Below is a small trained network, with its code and all its weights. Each question gives an input and a target symbol and asks what happens when units are switched off, that is, made to give their printed mean instead of their output.

import numpy as np


def w(rows, s, z=0):
    codes = np.array(rows[::2]) - 128.0
    scale = np.full(codes.shape[1], s)
    scale[-1] = z or s
    return codes * scale


def f(y):
    return np.maximum(y, 0)


def softmax(a):
    e = np.exp(a - a.max(-1, keepdims=True))
    return e / e.sum(-1, keepdims=True)


def log_softmax(a):
    a = a - a.max(-1, keepdims=True)
    return a - np.log(np.exp(a).sum(-1, keepdims=True))


def net(x, mask):
    ids = ['αβγδεζηθλμξπστφω'.index(c) for c in x.split()]
    T = len(ids)
    res = E[ids] + P[:T]
    u = 0
    for l in range(3):
        q, k, v = (res @ M[l].T for M in (Q, K, V))
        z = softmax(np.where(np.tri(T) > 0, q @ k.T / 2**0.5, -1e9)) @ v
        res = res + np.where(mask[u], z, O[l][:, -1]) @ O[l][:, :-1]
        u += 1
        y = f(res @ A[l][:, :-1].T + A[l][:, -1])
        res = res + np.where(mask[u : u + 4], y, B[l][:, -1]) @ B[l][:, :-1]
        u += 4
    return log_softmax(res[-1] @ U[:, :-1].T + U[:, -1])


Q, K, V, O, A, B = {}, {}, {}, {}, {}, {}
E = w([
[149,106,202,131,131,118,92,110],'α',
[161,137,97,160,170,41,102,112],'β',
[144,42,79,184,154,133,91,75],'γ',
[153,115,158,123,176,71,125,127],'δ',
[122,116,139,149,168,80,84,115],'ε',
[142,133,82,154,163,173,127,157],'ζ',
[99,80,58,146,137,193,193,125],'η',
[125,97,159,106,171,162,168,160],'θ',
[163,141,57,162,181,113,122,141],'λ',
[115,169,218,104,143,132,124,163],'μ',
[21,126,189,114,130,120,165,121],'ξ',
[119,186,142,117,129,186,158,169],'π',
[81,92,126,145,165,188,86,153],'σ',
[130,218,105,102,185,38,185,153],'τ',
[80,166,74,159,167,117,118,153],'φ',
[135,250,178,93,165,65,84,187],'ω',
],0.02)
P = w([
[161,90,133,159,19,76,115,170],'0',
[139,146,151,202,165,123,140,109],'1',
[118,110,145,146,73,116,120,210],'2',
[133,145,138,165,147,155,125,86],'3',
[133,122,43,67,47,124,107,83],'4',
[118,153,142,176,208,145,141,65],'5',
[87,141,130,94,130,169,97,175],'6',
[106,154,133,128,200,167,118,70],'7',
[80,146,27,5,111,165,105,78],'8',
[106,156,129,120,220,169,114,47],'9',
],0.018)
Q[0] = w([
[177,184,146,185,81,253,119,69],'0.h0',
[140,235,39,144,49,184,41,125],'0.h0',
],0.0059)
K[0] = w([
[127,118,254,248,224,230,154,201],'0.h0',
[102,191,202,203,224,163,88,37],'0.h0',
],0.0032)
V[0] = w([
[97,123,61,3,70,108,109,76],'0.h0',
[197,114,157,131,233,170,114,75],'0.h0',
],0.003)
O[0] = w([
[157,160,95,127,104,235,1,197,5],'0.h0',
[24,41,171,56,172,116,142,153,111],'0.h0',
],0.009,0.0017)
A[0] = w([
[104,147,77,153,96,124,108,131,1],'0.n0',
[109,104,182,140,89,127,116,73,92],'0.n1',
[166,136,165,254,124,223,55,135,57],'0.n2',
[121,166,163,193,170,130,149,106,20],'0.n3',
],0.0079,0.0014)
B[0] = w([
[142,85,109,42,29,158,190,23,150],'0.n0',
[144,172,247,120,171,2,65,217,161],'0.n1',
[35,56,171,76,167,34,214,121,197],'0.n2',
[203,168,220,125,235,200,18,1,253],'0.n3',
],0.0058,0.005)
Q[1] = w([
[130,100,146,254,72,111,146,246],'1.h0',
[142,152,167,232,170,152,137,131],'1.h0',
],0.0093)
K[1] = w([
[209,87,138,165,3,76,133,151],'1.h0',
[26,148,62,2,109,155,86,166],'1.h0',
],0.0083)
V[1] = w([
[249,42,137,55,184,139,134,164],'1.h0',
[102,87,116,140,131,75,58,107],'1.h0',
],0.011)
O[1] = w([
[251,18,98,78,238,87,152,215,107],'1.h0',
[217,160,108,123,71,206,44,149,254],'1.h0',
],0.013,0.0046)
A[1] = w([
[122,137,108,170,132,135,88,200,252],'1.n0',
[139,102,146,127,104,242,253,138,166],'1.n1',
[101,138,137,111,92,115,147,133,101],'1.n2',
[59,105,117,97,151,40,39,125,162],'1.n3',
],0.0077,0.0021)
B[1] = w([
[144,200,119,131,59,173,217,52,228],'1.n0',
[128,49,117,177,136,58,46,79,182],'1.n1',
[122,1,106,113,252,41,170,132,157],'1.n2',
[117,121,128,116,133,114,233,151,255],'1.n3',
],0.0071,0.0051)
Q[2] = w([
[128,145,147,129,223,151,72,48],'2.h0',
[115,124,101,12,124,109,106,76],'2.h0',
],0.011)
K[2] = w([
[65,195,83,38,203,196,126,163],'2.h0',
[146,136,175,227,254,186,99,64],'2.h0',
],0.0077)
V[2] = w([
[94,78,7,246,168,207,137,131],'2.h0',
[85,26,254,90,92,197,107,158],'2.h0',
],0.0093)
O[2] = w([
[211,137,131,254,72,134,160,171,3],'2.h0',
[184,116,206,70,131,68,171,37,10],'2.h0',
],0.015,0.0052)
A[2] = w([
[118,78,80,56,45,126,102,241,136],'2.n0',
[57,133,165,61,134,160,129,37,18],'2.n1',
[55,72,250,146,181,133,242,153,8],'2.n2',
[141,125,112,71,46,132,254,181,254],'2.n3',
],0.0076,0.0069)
B[2] = w([
[153,149,159,112,157,148,246,131,229],'2.n0',
[220,188,74,186,92,80,124,190,249],'2.n1',
[131,83,42,114,136,189,139,87,203],'2.n2',
[108,24,230,163,98,72,6,92,166],'2.n3',
],0.011,0.013)
U = w([
[124,156,122,32,32,198,140,64,230],'α',
[142,99,144,138,105,92,146,142,158],'β',
[149,163,117,127,112,162,203,127,66],'γ',
[152,73,134,107,163,101,93,130,113],'δ',
[143,118,145,86,112,162,3,42,162],'ε',
[166,139,176,178,164,91,216,161,113],'ζ',
[71,94,110,115,104,72,137,96,254],'η',
[134,105,153,75,193,108,193,131,171],'θ',
[174,84,94,177,120,130,79,152,59],'λ',
[198,131,111,107,153,104,138,118,47],'μ',
[140,174,122,140,61,103,152,79,113],'ξ',
[93,167,101,156,177,87,251,61,113],'π',
[224,138,182,149,112,169,179,47,74],'σ',
[69,142,89,100,125,116,138,133,117],'τ',
[91,154,135,162,61,155,152,78,137],'φ',
[111,124,74,103,110,72,101,151,103],'ω',
],0.0058,0.0075)

Each question gives the input, a string of symbols that net reads in full, and the target symbol t.
The units are the heads (2 rows each of Q, K, V and O) and the neurons (one row each of A and B). Each row of codes is followed by its name. A weight is (code - 128) times the scale printed after its matrix; where a second scale follows, it is the last column's (O, A, B and U).
mask holds one flag per unit, layer by layer, with each layer's heads first. A switched-off unit (its flag False) gives its mean, the last column of its rows in O or B, instead of its output. The means were averaged over made-up inputs and are rounded, as every weight is.
A unit's drop is (log p(t) with every unit on - log p(t) with that unit switched off) / (log p(t) with every unit on - log p(t) with every unit switched off).
The circuit of an input: a set's keep is (log p(t) with only the set's units on - log p(t) with every unit switched off) / (log p(t) with every unit on - log p(t) with every unit switched off). Starting from the 12 units with the biggest drops (on a tie, the unit counted first), units are removed one at a time, each time the one whose removal leaves the highest keep (on an exact tie, the one counted first), for as long as the keep stays at least 0.8.
circuit, biggest first: the units of the circuit, biggest drop first
unit that matters most: the unit with the biggest drop
top k neurons: the k neurons with the biggest drops, biggest first
k most important neurons of layer l: the k neurons of layer l with the biggest drops, biggest first
input β ζ ε ε ε ξ π ε δ, target ξ: circuit, biggest first -> [2.n1, 1.h0]
input δ σ σ ε μ, target ε: circuit, biggest first -> [2.h0, 2.n3, 2.n0, 2.n1]
input δ ε α γ, target ε: circuit, biggest first -> [2.n0, 2.n1]
input φ φ ξ π ε, target φ: circuit, biggest first -> [1.h0, 2.h0]
input ε ε δ λ, target λ: circuit, biggest first -> [2.h0, 2.n0]
input ε ε π δ ζ ε, target ζ: circuit, biggest first -> [2.h0, 1.h0]
input ε δ π, target α: unit that matters most -> 1.h0
input θ η β π δ σ, target σ: circuit, biggest first -> [2.h0, 1.n1, 0.n3]
input ε λ δ ε ε ξ π φ ε λ, target φ: circuit, biggest first -> [1.h0, 2.h0, 1.n1]
input ω π ζ ε ε η β ε ε, target λ: top 2 neurons -> [2.n3, 1.n1]
input ε π π γ ε δ ε η ε, target θ: circuit, biggest first -> [0.n3, 1.h0, 2.n0]
input ε ε ε δ ε ζ γ λ δ γ, target λ: top 3 neurons -> [0.n3, 2.n0, 0.n2]
input δ ε ξ ε, target ξ: circuit, biggest first -> [2.n1, 1.h0, 2.h0]
input φ σ ε, target φ: unit that matters most -> 1.h0
input ξ ε σ, target ξ: circuit, biggest first -> [2.n1, 1.h0, 2.h0]
input μ π ε ε τ θ τ ω ε, target δ: 2 most important neurons of layer 2 -> [2.n3, 2.n0]
input β β ε γ β, target γ: top 2 neurons -> [2.n0, 0.n3]
input φ λ ε ε π ε ε δ, target ε: top 3 neurons -> [2.n0, 2.n1, 0.n3]
input λ μ δ, target ζ: 2 most important neurons of layer 2 -> [2.n0, 2.n2]
input λ β ε ε π φ, target φ: unit that matters most -> 0.n3
input ζ ε ε β δ β ε ε, target ε: top 3 neurons -> [2.n0, 2.n1, 0.n3]
input ε δ ε ε σ σ π φ π, target ε: top 2 neurons -> [2.n3, 2.n0]
